(in the rows, 128 means zero)
Each row has a class, written after it.
88,164,148,143,140,105,104,155,143,134,136,116,151,145,132,125,134,209,122,132,166,131,120,129,67,123,59,154,72,127,153,105,147,108,116,149,56,70,125,93,130,94,111,94,139,203,109,104,177,153	k722
146,101,124,131,69,133,104,124,147,149,109,95,98,153,99,131,174,79,162,144,115,126,116,148,119,114,115,113,97,158,125,158,154,129,193,120,110,140,167,90,113,128,122,113,168,173,169,133,134,205	k722
84,113,128,159,119,116,168,190,82,151,158,114,143,105,76,154,124,136,139,121,141,193,179,117,63,144,111,82,119,111,116,170,143,118,116,181,129,190,135,96,147,120,140,100,119,149,150,99,147,148	k982
109,136,146,137,56,68,151,135,188,92,114,115,151,190,150,122,122,157,170,119,90,78,131,81,101,91,104,156,149,103,110,186,126,130,120,152,152,74,68,75,145,90,102,116,168,118,179,100,169,169	k338
82,141,106,146,158,113,135,130,130,119,158,125,163,80,106,148,124,166,124,145,165,170,134,138,116,141,87,112,77,65,86,134,136,97,107,170,82,120,94,121,121,127,132,94,141,158,123,101,151,96	k979
83,123,141,143,178,93,101,158,124,142,120,146,133,164,136,155,112,140,107,94,167,152,162,166,132,123,92,112,142,103,109,130,125,125,117,167,124,114,139,149,113,107,123,113,111,157,129,161,156,120	k118
88,126,179,174,37,131,161,193,128,87,161,99,143,184,121,116,140,151,159,88,111,112,173,124,102,119,109,159,135,105,84,215,133,108,131,110,162,104,109,91,183,87,100,81,183,135,183,127,200,181	k722
88,156,162,125,99,91,148,131,109,93,134,133,164,121,147,123,103,138,123,119,129,120,85,130,79,105,82,129,114,135,109,52,98,157,126,158,147,32,125,118,158,134,111,171,99,96,175,116,153,185	k118
89,156,165,149,145,128,121,125,116,149,145,111,168,112,141,90,79,231,138,119,117,98,163,60,82,83,114,134,181,152,168,74,123,130,96,125,143,76,84,107,174,121,111,128,125,95,142,52,163,105	k179
165,114,122,151,123,157,110,103,125,146,88,112,116,92,142,110,101,117,119,141,114,114,145,112,196,90,147,113,156,126,86,123,123,142,152,93,175,154,118,156,121,158,121,154,170,90,182,128,107,110	k908
82,124,132,127,110,123,163,164,102,141,133,123,145,120,98,151,120,140,147,137,150,166,164,117,91,131,120,109,127,139,130,164,164,134,122,148,139,188,146,106,146,122,127,134,127,150,142,96,154,135	k228
96,135,121,120,158,124,107,102,127,147,95,168,123,131,142,128,136,124,106,134,131,108,85,126,142,108,144,122,188,119,127,106,94,103,103,130,107,93,130,164,113,135,134,172,74,133,110,143,90,74	k286
102,83,146,152,66,65,164,136,150,68,115,111,148,152,137,135,120,140,143,113,123,170,187,127,127,106,55,145,112,88,64,174,108,161,138,172,159,86,99,99,116,121,113,118,186,126,160,107,160,148	k722
150,106,102,146,184,185,54,124,121,202,117,118,101,127,104,110,142,112,118,107,112,99,113,135,157,109,181,80,153,155,119,114,139,88,150,91,117,135,154,150,127,147,146,109,131,145,138,153,100,125	k982
120,122,110,102,147,102,76,124,139,152,92,154,118,147,119,169,133,105,131,142,139,147,84,138,142,94,129,113,162,148,133,143,128,110,125,141,107,114,125,156,103,119,117,162,83,152,142,144,109,109	k179
133,114,103,113,139,102,130,88,141,114,88,131,136,103,137,156,118,141,101,180,157,161,118,133,133,110,94,128,101,100,103,114,141,146,115,149,89,117,119,144,104,130,131,155,127,139,123,123,139,88	k286
83,98,123,120,220,139,76,110,97,157,97,171,126,145,156,122,104,145,86,107,173,157,135,161,135,134,117,108,159,112,147,86,87,115,81,119,90,111,167,187,102,121,160,137,81,135,87,161,122,62	k286
111,76,139,111,116,147,125,116,110,105,123,126,126,162,108,109,154,103,133,110,104,109,72,134,111,128,125,118,140,158,116,136,113,110,138,102,115,70,178,125,136,117,140,132,117,143,138,137,135,137	k722
66,183,166,183,70,54,174,174,147,96,166,123,173,120,155,132,98,177,138,105,133,140,163,117,106,116,90,170,147,62,74,157,92,108,94,171,163,108,62,98,145,129,101,130,148,112,194,112,147,144	k908
147,108,110,112,119,118,111,88,150,122,61,153,112,142,135,149,134,84,114,155,109,122,92,113,174,92,148,120,192,129,106,171,115,134,119,119,136,109,126,166,102,130,120,174,111,124,134,140,99,80	k286
129,105,99,113,137,149,86,76,136,148,104,127,103,86,95,145,163,61,138,139,108,126,90,171,177,108,151,73,121,164,94,88,151,121,183,116,115,138,148,141,114,171,131,146,108,137,149,152,86,142	k979
104,151,151,148,119,103,180,143,99,135,107,129,130,50,137,167,68,154,101,132,160,204,175,112,138,108,110,118,142,137,107,121,137,167,110,154,177,205,119,133,133,139,109,181,137,73,172,116,135,107	k908
109,107,133,102,178,176,81,97,94,146,100,162,128,129,129,139,112,102,104,100,138,139,92,143,156,118,140,98,155,178,122,91,123,132,106,74,125,92,169,182,130,112,130,159,106,95,135,159,134,105	k979
137,123,112,132,143,182,107,138,88,166,117,138,119,148,126,149,102,121,124,123,162,146,101,127,123,130,123,110,112,140,145,167,142,124,89,82,104,155,182,163,129,89,141,140,155,129,148,138,157,132	k852
131,63,115,127,162,111,127,106,146,114,83,134,121,144,154,139,96,151,119,112,136,134,145,116,172,108,120,111,151,94,86,158,119,140,110,123,145,123,113,148,115,112,143,132,159,104,133,145,143,76	k338
149,85,110,108,136,152,163,106,108,140,91,103,121,121,103,133,114,122,135,155,111,124,129,82,148,124,158,94,158,165,113,168,170,155,123,106,165,161,148,131,127,128,139,160,150,119,126,83,129,80	k228
149,96,119,119,144,136,85,128,165,151,93,136,103,193,136,127,130,117,148,117,112,81,104,87,144,116,158,122,182,133,149,210,135,102,112,105,122,113,134,126,113,87,126,114,153,147,133,136,135,109	k338
90,107,163,147,105,125,86,121,131,145,121,134,111,140,146,109,147,110,136,70,108,115,151,161,148,86,122,120,170,166,115,70,94,117,168,115,159,94,153,138,127,157,119,143,126,114,166,164,95,167	k722
119,95,124,153,108,147,165,153,76,154,143,137,119,138,94,144,114,116,131,110,150,217,197,108,124,139,122,93,149,101,158,223,144,131,104,139,148,230,152,125,117,98,142,102,160,111,142,105,158,96	k893
170,104,111,147,107,154,123,111,123,138,117,101,114,100,137,101,112,137,157,131,118,102,128,97,145,101,146,111,119,107,104,126,111,123,152,106,142,133,110,112,134,147,136,141,193,84,176,108,132,149	k338
97,118,107,114,107,102,174,75,142,93,107,103,125,84,99,163,140,136,126,161,75,107,80,129,135,87,129,92,133,171,90,98,200,148,153,179,144,127,110,114,157,161,127,179,67,142,130,96,89,93	k852
114,91,152,132,119,145,113,100,94,109,100,145,156,171,161,90,96,113,122,99,117,105,134,116,111,112,119,134,184,133,124,107,74,148,91,67,152,56,157,158,146,110,141,157,121,67,154,133,147,124	k286
92,129,148,139,125,75,146,98,139,85,152,123,174,153,139,104,112,190,128,117,121,133,132,129,94,105,58,146,99,83,140,80,117,135,115,170,109,38,84,106,135,119,132,116,111,134,129,96,151,107	k893
87,91,130,152,139,128,161,135,103,129,151,96,164,126,91,83,114,168,144,116,70,107,144,74,72,133,124,89,156,118,116,136,123,119,109,159,147,83,112,83,157,138,155,94,129,126,137,45,133,116	k982
137,134,118,136,134,131,78,89,143,153,117,130,116,92,111,138,136,130,120,136,109,78,71,139,149,83,151,119,145,157,103,85,163,120,182,116,117,119,115,143,141,168,118,150,121,147,157,137,109,152	k643
103,110,118,155,146,90,136,141,147,122,125,98,158,147,123,134,117,162,128,141,144,128,144,136,120,142,83,118,106,70,104,182,145,109,105,165,105,133,120,108,124,111,139,83,140,176,137,121,159,119	k908
53,162,170,125,122,104,138,139,109,133,119,136,153,128,145,138,94,177,124,102,135,121,165,128,99,92,109,135,158,180,131,58,154,167,119,136,178,111,118,118,164,130,108,175,87,118,141,102,140,136	k228
152,135,100,124,139,159,103,85,103,184,107,100,104,97,133,119,121,123,140,149,131,108,74,129,123,113,119,95,75,145,151,64,120,139,135,107,98,124,158,142,103,161,150,161,141,123,153,110,99,150	k852
91,147,135,127,145,82,120,125,135,118,110,127,138,112,137,164,110,167,102,144,173,187,119,137,113,110,84,144,96,123,112,64,144,166,119,180,97,97,104,128,119,124,131,148,118,160,138,130,137,113	k191
101,140,150,144,114,130,162,133,115,138,109,125,115,77,121,144,121,175,112,130,138,167,149,92,124,95,124,117,150,168,113,119,155,145,134,137,146,154,116,112,145,132,105,157,141,118,130,94,134,105	k722
131,168,125,168,131,119,121,173,127,157,134,135,132,119,126,157,99,153,121,122,145,160,147,94,130,95,127,133,137,94,97,178,107,102,96,137,137,132,81,133,119,114,112,125,158,124,159,118,136,109	k982
104,123,122,132,153,102,114,91,161,117,114,106,152,151,140,125,112,181,138,140,121,98,104,133,106,110,74,134,92,121,126,104,159,135,111,143,89,65,117,119,129,109,136,111,139,176,126,100,146,119	k852
117,139,120,134,138,168,110,91,122,119,173,105,180,135,97,87,142,148,150,143,103,59,52,100,68,159,113,125,121,121,148,117,140,84,108,96,68,32,123,102,168,108,136,79,130,159,125,70,158,140	k979
121,109,117,143,118,144,86,82,143,137,114,121,122,117,129,92,160,110,127,131,90,69,123,146,154,96,171,106,186,122,92,99,114,102,155,90,132,108,118,150,148,179,141,129,117,123,144,148,93,110	k286
155,117,112,147,116,149,70,141,126,182,116,103,115,150,100,130,135,98,144,129,120,128,126,132,105,111,129,96,105,155,131,138,144,125,160,113,115,130,158,115,128,132,135,107,145,143,167,134,138,197	k982
104,132,149,147,144,126,121,150,121,157,113,117,131,129,114,143,102,161,115,110,114,136,168,97,104,103,128,103,162,181,131,126,165,149,110,135,160,133,120,117,152,114,118,125,120,123,139,104,150,131	k982
119,142,102,137,144,157,126,78,94,142,155,134,137,59,112,87,135,158,119,137,123,131,86,132,146,104,142,100,126,103,118,25,88,98,157,131,102,102,99,141,133,196,155,153,106,115,132,110,75,91	k893
118,82,121,99,121,139,144,118,79,106,106,143,147,140,124,126,103,93,131,117,134,142,94,130,134,124,124,112,134,134,96,118,97,151,121,99,153,95,170,158,138,139,145,188,114,98,156,134,128,119	k228
113,149,117,150,117,163,87,175,101,185,149,113,128,141,115,123,132,124,155,118,167,137,146,159,103,138,132,118,99,119,127,143,131,96,144,103,114,170,165,125,127,128,133,105,157,165,160,135,145,187	k228
127,139,123,137,131,162,86,113,138,158,144,95,123,123,100,76,182,152,152,148,106,62,65,126,92,127,135,117,100,152,155,88,143,80,175,106,62,78,142,87,141,149,138,96,138,198,124,97,120,167	k722
105,91,124,137,187,123,89,143,121,156,113,143,125,176,127,137,114,125,113,106,156,141,142,147,141,137,104,97,149,100,122,157,126,118,112,147,111,111,166,152,105,103,143,99,133,166,120,150,155,108	k118
66,176,166,157,54,95,157,178,101,139,172,123,154,161,109,143,116,164,146,101,156,183,194,122,35,127,63,146,105,120,194,152,151,144,103,179,128,163,129,67,150,84,103,104,130,136,158,91,191,194	k893
126,133,138,119,174,116,99,98,149,145,73,143,122,138,157,126,100,142,104,123,111,93,86,106,176,92,138,133,191,155,117,112,116,127,104,113,143,80,120,159,102,126,115,173,106,122,136,135,99,74	k908
102,112,128,133,143,167,117,130,81,129,158,131,156,131,109,115,121,106,136,103,138,140,104,126,99,154,114,101,116,124,138,139,100,104,94,104,104,94,165,136,136,107,139,108,131,114,149,118,162,149	k979
143,115,130,118,166,103,105,102,157,136,86,120,129,154,139,147,101,148,116,153,136,119,122,116,136,106,85,123,113,128,125,125,161,161,125,140,115,78,126,125,102,114,121,125,150,143,126,110,168,113	k118
109,81,102,126,226,153,82,115,114,156,111,160,120,119,116,159,119,111,95,106,173,189,139,166,176,141,121,74,126,108,113,150,125,103,98,120,90,159,159,185,87,110,145,111,121,141,102,164,134,66	k979
128,163,106,107,92,110,192,112,113,99,127,105,138,42,103,163,124,167,125,193,133,146,100,96,117,82,128,119,86,147,76,85,186,141,148,175,136,154,90,106,150,158,110,196,106,141,135,69,121,93	k228
139,146,108,127,143,137,119,116,117,149,122,168,111,141,111,147,131,126,115,128,148,158,100,118,167,102,142,120,163,106,135,165,120,102,115,135,113,143,106,163,106,117,130,141,118,140,118,137,110,64	k893
106,136,130,127,141,112,139,129,90,137,138,180,126,133,134,132,114,127,117,101,151,183,116,122,144,114,115,123,151,96,143,125,67,111,94,150,125,115,112,164,92,131,138,165,106,103,130,131,102,80	k893
95,157,143,122,183,126,85,147,122,166,108,152,119,127,144,159,123,193,95,124,206,170,113,152,117,107,82,136,86,150,157,73,144,118,117,133,61,115,142,145,117,99,117,130,113,189,99,145,152,121	k722
163,126,100,122,123,97,151,109,148,109,103,102,136,114,108,167,123,136,125,192,145,131,104,111,134,112,83,121,73,93,75,157,185,146,143,178,106,105,107,114,107,118,122,128,171,163,143,101,169,114	k118
135,147,133,158,87,121,149,143,118,131,158,142,147,164,128,113,105,147,147,114,130,153,148,82,121,112,96,150,141,65,152,196,90,104,93,139,131,110,96,120,107,100,121,108,177,105,154,90,150,109	k893
101,126,141,125,143,96,105,123,121,130,111,152,147,144,153,122,97,150,144,102,122,137,132,106,136,85,117,132,187,118,122,115,66,119,98,137,150,67,86,152,117,132,120,154,110,97,150,112,115,97	k179
161,107,110,136,84,126,102,105,126,133,115,92,142,114,113,111,126,119,169,145,104,112,136,112,137,92,128,112,133,125,103,113,117,131,162,116,143,106,102,120,138,166,128,142,158,103,186,99,125,161	k179
68,137,136,166,140,71,117,116,153,98,166,110,179,148,122,123,116,203,128,122,119,84,103,125,67,118,72,155,113,78,116,130,141,101,116,179,83,55,85,91,151,112,128,79,124,189,134,92,174,144	k643
110,73,143,135,135,141,146,136,91,156,92,118,112,157,117,134,104,93,120,102,116,185,172,93,124,134,138,91,182,164,164,170,135,179,104,134,167,176,183,126,112,95,145,124,152,98,152,114,138,119	k191
125,122,107,106,143,125,148,113,122,133,108,147,104,88,105,134,155,121,118,156,128,148,49,109,150,120,132,105,131,114,116,131,97,101,137,154,86,109,120,141,97,150,130,165,126,160,114,114,85,82	k722
109,131,136,149,105,98,102,179,145,150,116,149,123,180,127,167,125,100,134,92,136,162,159,126,132,99,123,127,158,115,94,207,121,113,107,147,155,137,117,140,117,95,112,109,144,142,171,162,137,149	k982
85,150,133,198,140,172,103,156,99,173,176,96,146,110,118,63,133,164,143,97,123,111,143,109,101,145,152,117,154,81,141,106,92,83,128,125,111,115,130,109,145,145,159,74,172,147,160,105,118,138	k191
134,146,106,124,120,167,127,153,96,137,126,141,139,121,115,157,106,134,116,142,176,158,105,116,137,116,146,128,130,134,87,165,145,116,116,93,124,153,142,159,151,112,121,164,145,134,148,139,158,110	k228
168,75,83,120,109,141,118,45,137,113,80,119,106,80,113,119,162,71,124,173,92,105,85,135,184,93,170,97,165,134,61,106,128,136,182,110,132,126,124,154,121,191,138,180,117,110,144,133,70,96	k286
85,159,142,170,115,135,156,143,125,149,149,108,140,118,125,132,97,193,133,109,125,119,170,94,105,108,127,118,170,134,128,148,157,127,98,135,152,155,115,118,168,113,121,116,150,130,143,92,149,109	k852
122,126,114,158,142,152,98,144,109,182,144,97,130,117,108,102,136,121,144,136,143,108,113,151,108,150,129,98,108,102,142,138,123,88,146,122,99,163,171,112,125,146,151,90,133,160,159,129,122,164	k908
122,66,107,98,112,99,182,95,142,94,58,135,96,82,115,178,116,100,111,145,99,153,129,108,194,86,156,90,178,170,66,156,170,186,160,156,194,185,106,133,131,152,116,196,115,78,148,130,104,76	k338
134,124,148,130,125,167,103,147,108,147,111,131,135,180,161,113,78,154,134,101,148,108,116,86,85,126,113,141,127,149,173,149,114,136,84,74,129,99,164,120,141,64,127,128,171,84,163,122,200,173	k338
142,154,128,163,111,158,85,117,145,164,147,77,126,130,110,90,143,142,150,144,107,83,92,107,94,115,146,131,130,134,154,107,155,109,156,111,94,100,139,86,151,129,137,79,164,169,158,103,130,159	k191
131,131,158,130,141,148,98,118,104,127,127,121,151,164,142,88,99,146,127,109,107,59,80,102,102,111,116,129,157,151,139,92,110,130,105,89,139,14,156,133,157,115,129,133,131,107,147,109,165,142	k118
130,117,138,150,82,134,140,140,100,105,138,118,175,134,141,113,77,159,148,113,130,132,143,75,112,94,102,144,158,107,96,144,79,136,96,103,159,72,93,128,158,116,108,146,163,66,187,85,176,142	k179
104,93,140,139,152,143,127,153,71,177,99,131,99,142,117,141,101,97,111,106,147,217,178,107,113,148,134,88,164,168,180,149,136,174,98,137,148,200,195,139,100,94,154,139,142,106,142,122,134,122	k191
156,96,87,112,102,130,201,96,109,99,150,102,155,131,63,103,150,109,158,180,88,128,89,73,88,160,116,89,92,111,163,180,167,115,139,163,98,128,128,78,124,131,166,102,127,143,118,42,131,108	k893
109,69,106,111,180,114,101,137,132,139,90,151,99,152,132,184,120,111,109,113,178,186,139,165,146,136,116,92,117,110,124,168,137,126,119,150,98,184,158,154,96,100,144,131,115,151,129,187,148,106	k338
54,173,168,157,111,100,119,195,99,155,158,135,153,121,131,154,91,185,130,91,179,187,199,127,58,111,92,129,151,139,168,106,128,129,103,166,143,165,113,117,164,107,98,129,91,116,162,104,169,162	k179
140,125,96,137,111,127,121,96,128,136,123,116,113,68,97,144,141,115,125,162,113,111,61,133,142,98,145,111,109,123,82,115,153,118,187,143,114,148,112,131,129,175,128,145,131,142,166,118,103,148	k643
122,79,114,145,137,84,133,122,136,107,107,139,133,130,121,168,90,129,104,122,147,168,153,126,160,113,105,130,140,77,61,195,129,152,127,149,147,148,104,155,107,124,129,131,167,119,155,134,149,95	k643
146,61,111,126,111,100,115,104,148,96,104,125,128,207,99,147,143,94,135,118,124,154,164,151,157,118,97,116,138,103,104,214,170,140,141,142,129,132,132,139,112,92,137,91,147,164,130,154,158,99	k893
105,128,113,95,125,97,118,132,137,128,98,144,128,171,110,157,151,96,149,135,135,111,77,142,138,116,132,122,139,141,104,151,140,117,135,143,120,103,135,138,113,130,131,167,89,185,132,142,109,123	k228
143,156,120,129,92,131,99,71,156,114,96,119,129,55,122,155,150,114,136,149,109,112,115,134,186,62,143,121,125,167,59,73,162,142,178,111,151,112,79,135,142,175,94,166,133,116,168,128,99,133	k979
151,134,109,147,139,167,133,97,125,145,130,106,130,66,150,70,102,187,137,145,114,69,103,68,143,95,147,124,115,102,114,75,101,111,140,99,129,104,84,113,134,163,139,141,185,75,157,71,122,111	k338
51,157,166,165,93,100,164,194,79,152,149,125,133,119,130,166,99,149,118,98,171,239,209,120,70,135,99,129,134,134,161,130,130,170,93,190,149,200,142,94,137,95,117,132,136,115,167,114,160,167	k191
114,138,125,170,151,162,51,164,103,208,152,140,111,140,120,131,125,125,124,95,169,126,130,151,108,130,141,120,124,116,152,154,130,87,139,104,99,180,171,146,119,117,133,94,152,153,160,155,146,184	k643
154,129,107,146,119,141,100,112,138,152,124,85,128,109,96,113,144,126,148,151,88,93,88,120,114,103,137,100,98,138,111,97,147,112,167,130,113,93,118,98,140,161,139,119,132,148,157,102,111,168	k982
125,120,105,160,111,147,110,108,140,148,141,96,119,128,109,103,150,118,164,127,86,77,106,140,131,115,144,96,136,120,105,131,137,97,159,115,116,120,133,122,139,157,144,113,145,159,158,122,99,148	k852
92,116,119,104,153,98,115,142,107,137,94,147,144,149,140,168,99,141,116,121,186,185,151,160,129,117,83,122,95,118,102,116,127,157,111,147,126,128,143,159,102,122,135,161,119,145,133,144,150,120	k228
63,119,163,150,152,118,117,175,68,174,125,162,118,146,131,166,77,121,105,68,163,195,182,137,81,138,102,107,151,152,185,162,114,152,88,155,157,203,184,145,107,91,125,134,117,97,152,134,165,176	k643
71,148,128,178,90,69,160,168,141,104,166,106,161,148,131,151,110,179,145,111,152,154,188,151,94,124,57,141,89,56,88,173,131,118,102,182,119,136,95,111,138,107,126,86,155,161,154,119,167,142	k852
96,128,125,129,205,128,92,104,125,151,123,143,154,110,138,132,101,169,105,114,171,155,133,129,126,128,89,108,108,113,134,86,121,127,91,127,88,88,123,151,108,112,132,118,130,130,112,115,150,91	k979
110,148,158,148,134,96,130,136,112,130,134,142,155,156,160,131,71,191,115,95,178,182,186,122,120,95,59,157,105,96,148,111,106,156,90,132,132,95,94,136,116,99,116,122,156,95,144,116,177,109	k893
153,104,130,112,158,167,88,120,99,153,96,139,118,172,122,134,111,91,107,121,121,100,75,125,140,122,139,104,165,168,142,142,139,135,118,78,131,87,194,159,127,98,127,145,123,119,141,147,158,129	k118
44,161,165,129,150,103,100,176,86,161,117,196,128,130,176,153,85,151,108,60,186,179,166,157,148,88,115,142,176,134,108,84,64,139,83,121,172,124,126,187,117,139,107,191,98,104,146,168,114,107	k228
97,99,159,127,117,95,138,137,104,137,73,147,101,121,146,177,76,106,98,92,140,195,196,145,172,90,125,103,196,178,85,136,146,192,116,139,221,198,151,157,120,130,114,189,111,74,171,158,125,107	k908
123,116,137,157,74,108,113,106,141,106,140,100,154,118,134,95,128,142,174,112,87,90,155,119,137,73,126,133,161,114,78,98,105,122,167,126,168,75,71,110,157,171,117,133,143,96,190,105,126,157	k179
99,144,166,135,159,181,81,167,73,177,115,173,113,137,157,135,102,153,81,66,191,171,129,137,128,116,127,138,161,174,153,105,99,125,93,54,123,129,184,184,136,90,111,150,137,109,135,172,160,124	k722
